Below is a small trained network, with its code and all its weights. Each question gives an input and a target symbol and asks what happens when units are switched off, that is, made to give their printed mean instead of their output.

import numpy as np


def w(rows, s, z=0):
    codes = np.array(rows[::2]) - 128.0
    scale = np.full(codes.shape[1], s)
    scale[-1] = z or s
    return codes * scale


def f(y):
    return y / 2 * (1 + np.tanh(0.7978845608 * (y + 0.044715 * y**3)))


def softmax(a):
    e = np.exp(a - a.max(-1, keepdims=True))
    return e / e.sum(-1, keepdims=True)


def log_softmax(a):
    a = a - a.max(-1, keepdims=True)
    return a - np.log(np.exp(a).sum(-1, keepdims=True))


def net(x, mask):
    ids = ['αβδεζθμξπστφω'.index(c) for c in x.split()]
    T = len(ids)
    res = E[ids] + P[:T]
    u = 0
    for l in range(2):
        q, k, v = (res @ M[l].T for M in (Q, K, V))
        z = softmax(np.where(np.tri(T) > 0, q @ k.T / 2**0.5, -1e9)) @ v
        res = res + np.where(mask[u], z, O[l][:, -1]) @ O[l][:, :-1]
        u += 1
        y = f(res @ A[l][:, :-1].T + A[l][:, -1])
        res = res + np.where(mask[u : u + 4], y, B[l][:, -1]) @ B[l][:, :-1]
        u += 4
    return log_softmax(res[-1] @ U[:, :-1].T + U[:, -1])


Q, K, V, O, A, B = {}, {}, {}, {}, {}, {}
E = w([
[55,205,169,138],'α',
[56,88,162,211],'β',
[150,136,198,185],'δ',
[188,15,136,137],'ε',
[194,134,194,208],'ζ',
[149,37,87,172],'θ',
[131,205,130,98],'μ',
[77,122,227,137],'ξ',
[128,123,179,38],'π',
[250,191,90,193],'σ',
[198,105,123,183],'τ',
[49,77,116,70],'φ',
[68,11,232,84],'ω',
],0.019)
P = w([
[231,101,255,38],'0',
[190,121,204,82],'1',
[161,134,172,97],'2',
[143,143,147,117],'3',
[135,150,126,129],'4',
[122,151,110,138],'5',
[124,154,94,148],'6',
[122,164,83,163],'7',
],0.0086)
Q[0] = w([
[203,24,1,87],'0.h0',
[118,38,152,199],'0.h0',
],0.0067)
K[0] = w([
[236,107,3,85],'0.h0',
[97,2,127,213],'0.h0',
],0.0075)
V[0] = w([
[96,3,99,215],'0.h0',
[205,147,94,137],'0.h0',
],0.0079)
O[0] = w([
[161,82,252,100,165],'0.h0',
[2,153,106,218,6],'0.h0',
],0.0058,0.0015)
A[0] = w([
[76,108,74,19,246],'0.n0',
[162,49,208,174,254],'0.n1',
[181,2,112,109,81],'0.n2',
[45,188,167,85,221],'0.n3',
],0.0085,0.0013)
B[0] = w([
[145,1,165,229,149],'0.n0',
[123,199,95,187,254],'0.n1',
[16,99,5,150,179],'0.n2',
[208,149,101,149,162],'0.n3',
],0.0094,0.0098)
Q[1] = w([
[134,103,93,168],'1.h0',
[2,166,147,125],'1.h0',
],0.014)
K[1] = w([
[159,115,81,241],'1.h0',
[1,203,195,130],'1.h0',
],0.008)
V[1] = w([
[65,153,171,4],'1.h0',
[208,74,106,96],'1.h0',
],0.0031)
O[1] = w([
[111,170,88,250,4],'1.h0',
[103,132,226,77,83],'1.h0',
],0.013,0.0043)
A[1] = w([
[65,132,141,198,50],'1.n0',
[120,149,98,169,244],'1.n1',
[157,179,181,141,90],'1.n2',
[254,159,142,100,4],'1.n3',
],0.015,0.0038)
B[1] = w([
[9,196,179,42,210],'1.n0',
[239,174,164,197,240],'1.n1',
[112,136,1,67,205],'1.n2',
[54,107,137,33,255],'1.n3',
],0.0085,0.0084)
U = w([
[68,143,102,76,36],'α',
[154,150,106,115,137],'β',
[143,153,116,99,66],'δ',
[144,95,108,126,197],'ε',
[144,148,117,102,76],'ζ',
[121,140,20,166,129],'θ',
[139,149,112,100,81],'μ',
[132,201,84,5,91],'ξ',
[172,132,197,54,135],'π',
[197,198,77,119,145],'σ',
[223,140,115,174,254],'τ',
[143,147,116,104,86],'φ',
[142,189,198,129,191],'ω',
],0.014,0.0068)

Each question gives the input, a string of symbols that net reads in full, and the target symbol t.
The units are the heads (2 rows each of Q, K, V and O) and the neurons (one row each of A and B). Each row of codes is followed by its name. A weight is (code - 128) times the scale printed after its matrix; where a second scale follows, it is the last column's (O, A, B and U).
mask holds one flag per unit, layer by layer, with each layer's heads first. A switched-off unit (its flag False) gives its mean, the last column of its rows in O or B, instead of its output. The means were averaged over made-up inputs and are rounded, as every weight is.
A unit's drop is (log p(t) with every unit on - log p(t) with that unit switched off) / (log p(t) with every unit on - log p(t) with every unit switched off).
The circuit of an input: a set's keep is (log p(t) with only the set's units on - log p(t) with every unit switched off) / (log p(t) with every unit on - log p(t) with every unit switched off). Starting from all 10 units, units are removed one at a time, each time the one whose removal leaves the highest keep (on an exact tie, the one counted first), for as long as the keep stays at least 0.8.
units of the circuit, in order: the units of the circuit, biggest drop first
top k neurons: the k neurons with the biggest drops, biggest first
k most important neurons of layer l: the k neurons of layer l with the biggest drops, biggest first
drop when u is switched off: that unit's drop, to one decimal
input τ σ σ α δ, target ξ: 2 most important neurons of layer 1 -> (1.n2; 1.n1)
input β π σ β β β, target ω: units of the circuit, in order -> (1.n0; 1.n2; 1.n3)
input α τ δ, target ξ: units of the circuit, in order -> (0.n2; 1.n2)
input σ σ ω σ θ π, target π: 3 most important neurons of layer 0 -> (0.n2; 0.n0; 0.n1)
input μ β ω β β μ σ φ, target ε: units of the circuit, in order -> (0.n0; 0.n1)
input π θ α ζ, target ξ: units of the circuit, in order -> (0.n2; 1.n2; 1.n3)
input α φ μ ω ξ ω ζ μ, target σ: units of the circuit, in order -> (1.h0)
input τ ε σ ε β, target ω: top 2 neurons -> (1.n0; 0.n1)
input μ θ θ β β ε τ, target τ: top 2 neurons -> (1.n0; 1.n3)
input α θ α δ β τ, target τ: top 4 neurons -> (1.n0; 1.n3; 0.n3; 1.n2)
input σ σ τ σ μ β τ ξ, target ξ: top 2 neurons -> (0.n2; 1.n2)
input ζ φ α σ θ ε, target θ: top 2 neurons -> (0.n2; 1.n3)
input ω β μ ξ, target ξ: units of the circuit, in order -> (1.n2; 0.n2; 0.n0)
input δ μ α α ξ μ, target σ: top 2 neurons -> (1.n0; 0.n0)
input α β α π, target π: 2 most important neurons of layer 0 -> (0.n0; 0.n2)
input ω β σ α ε, target θ: top 3 neurons -> (0.n2; 1.n3; 0.n1)
input ω α β ξ φ, target ε: 2 most important neurons of layer 0 -> (0.n0; 0.n1)
input β φ σ, target ξ: top 4 neurons -> (0.n2; 1.n3; 0.n1; 1.n2)
input ξ α ε τ θ ξ α, target σ: 3 most important neurons of layer 0 -> (0.n3; 0.n0; 0.n2)
input σ α ω, target α: top 3 neurons -> (0.n2; 1.n0; 0.n1)
input μ μ ω β β σ μ, target τ: most important neuron of layer 0 -> (0.n0)
input β σ α μ β β α, target σ: most important neuron of layer 1 -> (1.n0)
input τ β ω β β φ σ ζ, target ξ: drop when 0.n1 is switched off -> 0.0
input β α ξ π β β σ, target ξ: drop when 0.h0 is switched off -> -0.1
input μ τ ω β ω, target α: drop when 1.h0 is switched off -> -0.1
